The symbols move the items like this.
SQ: ge>HN, za>LZ, vo>GT, fi>LC, fu>ZC
RQ: ge>MN, za>ZH, vo>DC, fi>CQ, fu>HB
CC: ge>BB, za>PH, vo>ZN, fi>TJ, fu>PR
QJ: ge>SR, za>LC, vo>PF, fi>BP, fu>MR
ZN: ge>GM, za>NC, vo>GB, fi>JB, fu>JP
TM: ge>PH, za>CJ, vo>BB, fi>PR, fu>QS
QB: ge>QS, za>DQ, vo>PR, fi>DT, fu>NS
PH: ge>CC, za>TM, vo>NC, fi>LM, fu>FS
NL: ge>ZF, za>CQ, vo>FR, fi>GG, fu>SQ
BC: ge>GB, za>GM, vo>ZM, fi>LH, fu>JB
PR: ge>LM, za>FS, vo>JP, fi>ZZ, fu>TB
BQ: ge>HR, za>GP, vo>JG, fi>RQ, fu>NJ
GQ: ge>DP, za>ZZ, vo>HD, fi>GB, fu>GM
NC: ge>ZN, za>BB, vo>BC, fi>FP, fu>TJ
TB: ge>LS, za>DT, vo>GQ, fi>ZN, fu>BB
QG: ge>ZM, za>GB, vo>BQ, fi>MQ, fu>LH
LM: ge>TJ, za>PR, vo>FP, fi>GQ, fu>LS
HD: ge>DG, za>FJ, vo>HG, fi>GP, fu>QG
SL: ge>NM, za>CG, vo>BH, fi>JT, fu>PF
ZF: ge>DL, za>NL, vo>MR, fi>GT, fu>HN
DC: ge>ZC, za>JZ, vo>LC, fi>DL, fu>NL
JG: ge>MT, za>DR, vo>SQ, fi>DC, fu>MN
DR: ge>JG, za>HR, vo>LZ, fi>JZ, fu>RQ
TC: ge>CG, za>GT, vo>NM, fi>PF, fu>SR
CJ: ge>TM, za>ZD, vo>CC, fi>FS, fu>QB
HT: ge>NS, za>BL, vo>DT, fi>PH, fu>CJ
GG: ge>GT, za>HN, vo>CG, fi>SR, fu>LC
LZ: ge>SQ, za>MT, vo>GG, fi>GZ, fu>DC
BH: ge>ZD, za>QC, vo>TM, fi>QB, fu>QL
ZH: ge>RQ, za>NJ, vo>JZ, fi>CF, fu>JJ
BB: ge>NC, za>CC, vo>GM, fi>JP, fu>LM
LH: ge>HP, za>BF, vo>NJ, fi>HG, fu>DG
QC: ge>BH, za>NM, vo>CJ, fi>DQ, fu>JT
HF: ge>JT, za>PF, vo>DQ, fi>BL, fu>ZS
QS: ge>FS, za>QB, vo>LM, fi>TB, fu>CH
DT: ge>TB, za>CH, vo>ZZ, fi>NC, fu>CC
GM: ge>BC, za>ZN, vo>QG, fi>BF, fu>FP
GB: ge>QG, za>BC, vo>GP, fi>HP, fu>BF
LC: ge>QJ, za>GZ, vo>ZG, fi>HZ, fu>FR
QL: ge>DQ, za>JT, vo>QS, fi>NS, fu>BL
BP: ge>CL, za>HZ, vo>DZ, fi>QC, fu>SL
JZ: ge>DC, za>MN, vo>GZ, fi>ZF, fu>CQ
GP: ge>BQ, za>ZM, vo>DR, fi>ZH, fu>MQ
FR: ge>MR, za>DL, vo>BP, fi>CG, fu>GT
LS: ge>ZZ, za>TB, vo>DP, fi>GM, fu>NC
PF: ge>HF, za>ZG, vo>QL, fi>DZ, fu>CL
DG: ge>JQ, za>HD, vo>RN, fi>BQ, fu>ZM
HN: ge>GG, za>SQ, vo>TC, fi>QJ, fu>GZ
MT: ge>LZ, za>JG, vo>HN, fi>ZC, fu>JZ
HZ: ge>BP, za>MR, vo>ZS, fi>NM, fu>CG
JJ: ge>HB, za>RN, vo>CQ, fi>MT, fu>DR
ZC: ge>GZ, za>DC, vo>QJ, fi>FR, fu>ZF
BF: ge>LH, za>JB, vo>MQ, fi>JQ, fu>HD
ZS: ge>DZ, za>CL, vo>HT, fi>ZD, fu>QC
NJ: ge>ZH, za>MQ, vo>MN, fi>HB, fu>RN
JB: ge>BF, za>FP, vo>HP, fi>DG, fu>FJ
CF: ge>CQ, za>HB, vo>ZF, fi>SQ, fu>MT
CG: ge>SL, za>TC, vo>QC, fi>HF, fu>ZG
CH: ge>DT, za>NS, vo>LS, fi>BB, fu>PH
GT: ge>TC, za>GG, vo>SL, fi>ZG, fu>QJ
HB: ge>CF, za>JJ, vo>NL, fi>LZ, fu>JG
ZM: ge>GP, za>QG, vo>HR, fi>NJ, fu>HP
ZZ: ge>GQ, za>LS, vo>FJ, fi>BC, fu>ZN
ZD: ge>CJ, za>BH, vo>PH, fi>QS, fu>DQ
FP: ge>JB, za>JP, vo>LH, fi>HD, fu>DP
GZ: ge>LC, za>ZC, vo>SR, fi>MR, fu>DL
DZ: ge>BL, za>ZS, vo>NS, fi>CJ, fu>BH
NS: ge>CH, za>HT, vo>TB, fi>CC, fu>TM
DQ: ge>QB, za>QL, vo>FS, fi>CH, fu>HT
JT: ge>QL, za>HF, vo>QB, fi>HT, fu>DZ
TJ: ge>JP, za>LM, vo>JB, fi>DP, fu>ZZ
RN: ge>JJ, za>HG, vo>CF, fi>JG, fu>HR
ZG: ge>PF, za>SR, vo>JT, fi>ZS, fu>BP
CQ: ge>NL, za>CF, vo>DL, fi>HN, fu>LZ
FJ: ge>HD, za>DP, vo>JQ, fi>ZM, fu>GB
HR: ge>DR, za>BQ, vo>MT, fi>MN, fu>ZH
BL: ge>HT, za>DZ, vo>CH, fi>TM, fu>ZD
FS: ge>PR, za>QS, vo>TJ, fi>LS, fu>DT
MN: ge>JZ, za>RQ, vo>ZC, fi>NL, fu>CF
DL: ge>FR, za>ZF, vo>HZ, fi>TC, fu>GG
HP: ge>MQ, za>LH, vo>ZH, fi>RN, fu>JQ
SR: ge>ZG, za>QJ, vo>HF, fi>CL, fu>HZ
MQ: ge>NJ, za>HP, vo>RQ, fi>JJ, fu>HG
JQ: ge>HG, za>DG, vo>JJ, fi>HR, fu>GP
MR: ge>HZ, za>FR, vo>CL, fi>SL, fu>TC
CL: ge>ZS, za>BP, vo>BL, fi>BH, fu>NM
DP: ge>FJ, za>GQ, vo>DG, fi>QG, fu>BC
HG: ge>RN, za>JQ, vo>HB, fi>DR, fu>BQ
JP: ge>FP, za>TJ, vo>BF, fi>FJ, fu>GQ
NM: ge>QC, za>SL, vo>ZD, fi>QL, fu>HF

In the rows, zero is written as 50.

The rows follow the links: the fewer symbols apart two items are, the more alike their rows tend to be.

Here are some items, each with a row of numbers. One shown again gets a slightly different row.
FP -> 13	20	61	37	39	32	35	36	35	60	42	34	60	40	54	58	55	69	60	40	59	58	71	58	67	55	37	21	62	57	26	70	48	48	36	37	40	68
DL -> 78	73	44	66	70	67	70	75	67	45	53	69	48	70	38	35	49	29	43	59	47	39	15	45	48	49	62	71	34	39	56	29	42	52	67	51	61	35
JB -> 27	15	58	32	31	40	34	35	28	51	36	26	56	41	51	71	50	70	55	45	64	55	65	44	55	54	42	32	56	59	25	70	59	53	34	38	34	74
SQ -> 88	56	33	59	58	61	63	64	60	37	44	50	41	71	23	56	48	35	33	64	62	38	19	27	39	48	53	78	33	37	46	31	60	64	64	50	48	47
JZ -> 62	44	35	58	67	50	63	62	60	47	44	45	53	79	13	44	55	31	39	59	70	41	16	33	61	54	40	62	39	30	23	26	47	62	63	37	49	52
RN -> 57	20	45	40	46	55	50	58	39	43	28	29	53	68	22	73	48	49	42	57	78	44	25	24	53	55	46	54	38	45	15	52	64	63	46	31	37	70
MQ -> 33	17	50	43	53	44	47	56	40	52	32	30	60	65	23	60	54	52	50	52	78	49	32	38	71	59	38	36	46	43	4	52	49	57	46	25	40	70
CC -> 24	46	52	44	32	32	34	19	43	58	60	42	47	26	70	53	52	69	56	39	42	61	98	63	46	45	37	34	72	58	66	64	53	44	40	61	45	52
BQ -> 45	17	46	42	47	46	47	53	41	47	33	29	55	66	19	66	51	50	46	56	77	48	32	30	62	56	40	47	44	42	8	50	57	64	47	28	36	71
HF -> 54	87	45	67	62	48	56	49	69	55	72	74	45	45	64	23	52	39	50	46	27	50	62	69	45	45	51	56	57	44	85	36	35	39	62	70	66	25
DG -> 37	20	68	37	47	60	44	67	30	52	26	39	67	51	48	64	48	59	60	49	65	48	27	49	69	61	58	28	39	62	14	72	50	48	36	24	42	70
PR -> 27	42	54	41	29	35	33	22	39	55	59	39	46	25	74	57	49	70	56	40	40	61	96	60	42	46	41	36	69	61	65	66	54	46	37	60	41	57
FR -> 68	75	36	70	73	53	67	64	73	49	61	68	46	70	32	26	55	25	41	57	48	43	29	51	54	48	49	67	43	30	56	21	36	51	70	56	63	31
QC -> 46	83	41	66	59	37	52	37	70	58	76	67	42	42	60	25	55	40	49	46	31	53	74	68	45	41	43	56	65	41	83	33	36	43	62	73	63	26
SL -> 76	89	44	65	57	62	61	57	65	45	65	72	38	48	62	36	45	39	44	52	32	46	50	54	31	43	63	71	46	48	91	36	50	46	60	72	63	28

Each walk starts at a row. The symbols on each line, taken left to right, move it on to the next item.
Answer with the item's row; about right is enough.
new walk
38	19	70	33	42	61	43	64	28	49	28	40	65	49	52	66	47	63	59	49	63	51	31	46	65	61	61	32	40	64	17	76	53	50	35	26	42	74
fi ge za fu ge za fi fi fu 73	50	31	58	64	51	62	57	60	42	45	43	46	78	13	52	54	31	36	63	70	40	22	27	49	49	41	70	40	29	33	24	54	64	65	44	47	51
vo ge fu fu vo 66	89	49	65	61	58	61	56	67	51	68	76	42	47	67	28	49	39	49	49	25	47	53	65	39	45	60	64	52	49	88	39	42	41	60	70	67	25
new walk
16	18	57	36	37	35	34	35	32	57	42	29	58	42	50	61	54	68	57	42	62	58	70	54	62	55	35	26	61	58	24	68	52	52	35	36	37	70
fu fu za vo fu ge 31	16	61	39	54	48	47	62	37	54	32	37	68	60	34	56	54	55	55	51	71	49	28	47	76	61	45	31	45	49	4	61	44	49	43	21	41	70
vo vo ge fi fu 73	75	41	70	75	57	68	67	72	50	57	68	46	70	34	30	53	27	42	57	47	42	25	50	52	47	55	68	41	32	56	24	37	50	69	53	63	31
new walk
80	80	32	64	53	54	60	46	67	41	64	61	33	54	49	44	46	36	38	57	39	46	53	43	27	42	52	79	49	42	85	29	56	55	64	73	58	30
ge za za za fi fi fu za 58	87	49	67	63	52	57	52	71	52	69	75	43	44	65	25	51	40	51	48	25	50	57	67	44	44	58	59	54	47	86	36	38	41	62	70	67	23
za ge za fu za fu 81	85	40	62	54	62	59	52	66	43	64	68	36	48	60	40	45	37	42	55	31	46	49	50	27	41	61	75	46	47	91	37	53	49	61	72	61	29
new walk
84	69	44	64	69	69	69	74	65	42	49	67	46	69	37	41	47	29	41	61	50	39	12	40	46	50	64	73	32	41	55	31	50	53	65	52	59	38
fu za vo ge vo 49	84	44	66	61	43	54	44	71	57	74	72	44	44	63	25	55	41	50	45	30	52	69	68	46	42	46	55	61	43	83	34	34	41	62	71	65	27
fu fi vo fi fi vo 41	19	68	31	38	59	44	61	27	48	27	36	63	47	54	70	45	64	57	49	61	51	36	44	60	60	59	33	41	66	21	76	57	51	32	28	40	73
new walk
74	76	26	68	61	44	61	44	73	45	66	58	35	64	34	37	53	31	35	56	46	44	52	42	36	42	42	76	52	29	70	20	50	56	71	68	56	32
fu za fu fu fu za 69	76	29	71	70	46	63	52	74	50	65	63	41	67	29	32	55	28	37	55	50	43	41	46	48	45	40	70	49	28	63	16	41	54	71	63	60	30
ge fu za za vo za za 71	75	26	67	65	44	62	47	73	47	65	59	37	65	30	35	54	30	36	57	48	45	47	45	41	41	39	74	52	29	66	19	46	54	71	65	59	31
new walk
36	14	59	31	28	49	37	43	25	46	31	27	57	42	53	76	47	69	55	47	63	52	55	40	51	56	50	36	49	64	25	76	63	55	31	35	34	73
fu fi ge za fu fi za fi vo 81	52	31	58	59	58	64	59	62	37	44	45	41	74	18	55	47	32	34	65	65	40	22	24	41	49	48	77	35	33	42	29	60	63	65	49	48	48
ge za fu za za 60	42	39	58	70	51	62	68	60	48	42	48	56	79	14	44	56	31	43	60	71	42	15	35	65	54	42	58	37	32	18	31	44	57	62	34	51	53
new walk
89	59	35	58	59	66	66	66	60	35	45	53	41	70	27	55	46	32	36	64	59	39	18	26	39	49	56	78	30	38	50	31	61	61	62	50	52	45
fu za za fi vo vo za fi 44	78	39	64	56	33	53	33	68	57	76	64	39	42	62	29	56	43	46	46	31	53	81	67	42	39	40	56	67	41	84	34	41	43	61	74	60	28
vo za vo ge za fu ge 29	40	54	38	26	37	32	24	36	52	55	38	46	25	75	64	48	72	57	40	41	59	94	58	41	44	43	36	67	64	66	71	58	46	34	59	42	59
